Below is a small trained network, with its code and all its weights. Each question gives an input and a class and asks what happens when units are switched off, that is, made to give their printed mean instead of their output.

import numpy as np


def w(rows, s, z=0):
    codes = np.array(rows[::2]) - 128.0
    scale = np.full(codes.shape[1], s)
    scale[-1] = z or s
    return codes * scale


def f(y):
    return y / 2 * (1 + np.tanh(0.7978845608 * (y + 0.044715 * y**3)))


def log_softmax(a):
    a = a - a.max(-1, keepdims=True)
    return a - np.log(np.exp(a).sum(-1, keepdims=True))


def net(x, mask):
    res = np.array(x, float).reshape(1, 3) / 4 @ E
    y = f(res @ A[0][:, :-1].T + A[0][:, -1])
    res = res + np.where(mask, y, B[0][:, -1]) @ B[0][:, :-1]
    return log_softmax(res[-1] @ U[:, :-1].T + U[:, -1])


A, B = {}, {}
E = w([
[153,74,140,6],'x0',
[143,94,26,145],'x1',
[41,211,80,70],'x2',
],0.013)
A[0] = w([
[83,176,122,90,140],'neuron 1',
[133,57,3,130,112],'neuron 2',
[106,111,135,132,254],'neuron 3',
[182,126,170,141,170],'neuron 4',
[146,105,144,149,98],'neuron 5',
[144,161,164,119,123],'neuron 6',
[96,163,104,98,98],'neuron 7',
[25,191,141,110,153],'neuron 8',
[75,145,98,109,101],'neuron 9',
[147,136,156,64,127],'neuron 10',
[132,66,138,90,110],'neuron 11',
[180,139,130,74,106],'neuron 12',
[80,144,81,100,101],'neuron 13',
[94,104,161,234,130],'neuron 14',
[109,135,228,97,91],'neuron 15',
[134,62,141,162,101],'neuron 16',
[169,108,174,148,127],'neuron 17',
[120,172,134,191,94],'neuron 18',
[121,134,166,128,139],'neuron 19',
[187,118,147,170,104],'neuron 20',
[79,137,211,127,93],'neuron 21',
[214,98,147,140,95],'neuron 22',
[178,105,148,149,94],'neuron 23',
[94,155,123,119,93],'neuron 24',
[124,160,188,120,116],'neuron 25',
[148,108,134,63,102],'neuron 26',
[127,110,124,87,85],'neuron 27',
[115,130,196,133,174],'neuron 28',
[130,172,87,176,119],'neuron 29',
[101,168,143,185,120],'neuron 30',
[160,118,95,75,105],'neuron 31',
],0.018,0.015)
B[0] = w([
[130,63,107,137,207],'neuron 1',
[178,222,49,239,228],'neuron 2',
[250,114,91,15,243],'neuron 3',
[141,95,96,114,215],'neuron 4',
[57,91,138,146,152],'neuron 5',
[150,151,114,173,159],'neuron 6',
[80,53,154,141,173],'neuron 7',
[142,61,116,117,255],'neuron 8',
[95,42,157,163,174],'neuron 9',
[104,163,123,97,193],'neuron 10',
[49,150,135,75,185],'neuron 11',
[57,169,156,85,171],'neuron 12',
[102,66,127,148,181],'neuron 13',
[85,143,139,64,224],'neuron 14',
[110,174,91,181,209],'neuron 15',
[77,58,109,149,180],'neuron 16',
[111,70,96,131,198],'neuron 17',
[70,186,167,92,183],'neuron 18',
[149,131,92,149,163],'neuron 19',
[96,86,122,125,188],'neuron 20',
[119,173,112,230,189],'neuron 21',
[99,83,123,126,205],'neuron 22',
[65,70,131,148,176],'neuron 23',
[71,89,149,142,154],'neuron 24',
[146,174,49,249,181],'neuron 25',
[55,193,145,89,186],'neuron 26',
[32,149,195,147,149],'neuron 27',
[165,131,82,150,212],'neuron 28',
[97,169,105,95,188],'neuron 29',
[74,183,173,52,192],'neuron 30',
[96,167,140,122,170],'neuron 31',
],0.011,0.016)
U = w([
[115,25,119,126,89],'0',
[85,187,142,57,119],'1',
[157,173,82,224,131],'2',
[248,100,101,26,254],'3',
[168,160,209,175,93],'4',
],0.015,0.0097)

Each question gives the input, the list of numbers given to net, and the class t.
The units are the neurons (one row each of A and B). Each row of codes is followed by its name. A weight is (code - 128) times the scale printed after its matrix; where a second scale follows, it is the last column's (A, B and U).
mask holds one flag per neuron, in row order. A switched-off neuron (its flag False) gives its mean, the last column of its row in B, instead of its output. The means were averaged over made-up inputs and are rounded, as every weight is.
A unit's drop is (log p(t) with every unit on - log p(t) with that unit switched off) / (log p(t) with every unit on - log p(t) with every unit switched off).
The circuit of an input: a set's keep is (log p(t) with only the set's units on - log p(t) with every unit switched off) / (log p(t) with every unit on - log p(t) with every unit switched off). Starting from the 12 units with the biggest drops (on a tie, the unit counted first), units are removed one at a time, each time the one whose removal leaves the highest keep (on an exact tie, the one counted first), for as long as the keep stays at least 0.8.
units of the circuit, in order: the units of the circuit, biggest drop first
k most important neurons: the k neurons with the biggest drops, biggest first
drop when u is switched off: that unit's drop, to one decimal
input [7,-8,-6], class 2: units of the circuit, in order -> [neuron 15]
input [-7,4,-6], class 1: 3 most important neurons -> [neuron 14; neuron 18; neuron 30]
input [-1,-5,6], class 0: 2 most important neurons -> [neuron 8; neuron 2]
input [-6,-5,-4], class 1: 2 most important neurons -> [neuron 14; neuron 30]
input [-7,-5,-7], class 0: 3 most important neurons -> [neuron 17; neuron 16; neuron 20]
input [6,-7,-3], class 2: 2 most important neurons -> [neuron 25; neuron 15]
input [-1,-6,6], class 0: 4 most important neurons -> [neuron 8; neuron 2; neuron 1; neuron 7]
input [-8,0,-8], class 0: 4 most important neurons -> [neuron 16; neuron 17; neuron 20; neuron 23]
input [7,-7,7], class 0: 2 most important neurons -> [neuron 8; neuron 1]
input [5,6,-3], class 2: 3 most important neurons -> [neuron 2; neuron 14; neuron 30]
input [6,1,-5], class 1: 2 most important neurons -> [neuron 26; neuron 11]
input [5,7,3], class 2: drop when neuron 2 is switched off -> 2.1
input [2,8,-1], class 2: drop when neuron 2 is switched off -> 1.0
input [-1,5,2], class 2: units of the circuit, in order -> [neuron 2]
input [2,-4,5], class 0: drop when neuron 2 is switched off -> 0.2
input [-7,0,5], class 1: 2 most important neurons -> [neuron 30; neuron 18]
